Questions about the array below.
1) Read off the largest entry in the last row.
2) Read off the top-left entry.
3) Read off the second entry on the main diagonal.
4) Read off the 2nd entry from the end, reading row by row.
5) Read off the 5th entry from the end, reading row by row.
6) Read off the entry just right of -6.
7) Read off the bottom-right entry.
8) Read off the smallest entry in the first row.
[[ 20  14  -3 -10  19  28  15  22 -17  -6 -16  26  33 -16]
 [  7   5  -7 -15   2  -1  -5   5   0   1   4  -4  -2 -17]
 [ -3  -3 -10 -17 -11 -20 -18  -8   9   4  15 -23 -25 -17]
 [  6   1   0   3  17  37  24  15 -39 -24 -46  39  46  -2]
 [ 19  14   0  -7  17  23  13  20  -9  -2  -7  21  26 -12]
 [  4   0  -2   1  14  32  20  12 -36 -23 -42  33  40  -4]
 [-12 -10  -7  -8 -18 -28 -21 -17  14   5  17 -29 -34  -5]]
1) 17
2) 20
3) 5
4) -34
5) 5
6) -16
7) -5
8) -17

[[-12.018, 5.664, -0.848, 7.481, -14.230, -11.238, -20.166], [-11.537, 7.319, -2.490, 7.738, -14.501, -12.287, -16.244], [-14.250, 8.434, -3.098, 10.460, -19.717, -8.044, -11.404], [6.403, -14.158, -1.730, -12.578, 13.707, 5.736, 15.781], [-12.127, -1.848, -15.271, -10.419, -14.216, -10.536, -14.735], [-13.997, -10.618, 2.803, -17.059, 0.313, 12.832, -13.523], [-4.114, -1.003, -11.046, -15.614, -7.707, -10.404, -18.784], [1.268, -4.799, 7.435, 13.987, 3.425, 6.740, 9.082], [3.741, -1.972, 0.939, -9.811, 2.966, -3.792, 10.893], [-8.024, 10.473, -1.487, 3.059, -19.084, -9.008, -17.675], [11.738, -12.550, -4.186, -9.286, 16.978, 6.477, 11.466], [-3.546, 2.862, 4.712, 16.505, -14.886, -4.916, 1.635]]
The entry just right of -13.997 -> -10.618
Report the entry just left of the smallest entry.
Answer: -11.238
Report the entry just left of the largest entry.
Answer: -9.286
The entry just right of -3.546 -> 2.862
Report the entry just left of -11.404.
Answer: -8.044
Report the entry just right of -15.271.
Answer: -10.419
Report the entry just left of 0.313.
Answer: -17.059
Report the largest entry.
Answer: 16.978
The entry just right of -1.487 -> 3.059

0	-2	3	2	-6	-8	6	5	10	3
47	-18	10	35	58	4	-30	21	-71	-11
2	-4	7	5	-10	-7	14	7	16	3
27	-26	37	35	-23	4	48	43	38	16
4	-5	11	6	-13	-6	17	12	20	7
-1	0	-1	1	1	-8	0	0	1	0
Rows and columns are numbered from 0.
Find the entry in row 0 and column 2.
A: 3
Find the top entry of the column that holds the smallest entry.
A: 10
Find the entry at row 2, column 0.
A: 2
Find the bottom entry of the column that holds the largest entry.
A: 1
The entry just left of -13: 6
The entry at row 0, column 1 -> -2
The top-left entry -> 0
The top-right entry: 3
Find the entry just right of the smallest entry.
A: -11
The entry in row 1 and column 1 -> -18
The entry in row 1 and column 2 is 10
The entry directly below -4: -26
The entry in row 1 and column 0: 47
The bottom-right entry is 0
Find the entry in the bottom-left corner.
A: -1
Find the entry just right of the largest entry.
A: 4
The entry in row 2 and column 2 is 7

X = [ 17  -8 -64 -20  30  -3 -15  -7 -14 -47   7   1  28 -36]
The entry just right of the smallest entry: -20
Find the entry just right of -8.
A: -64
Find the entry just left of -47.
A: -14
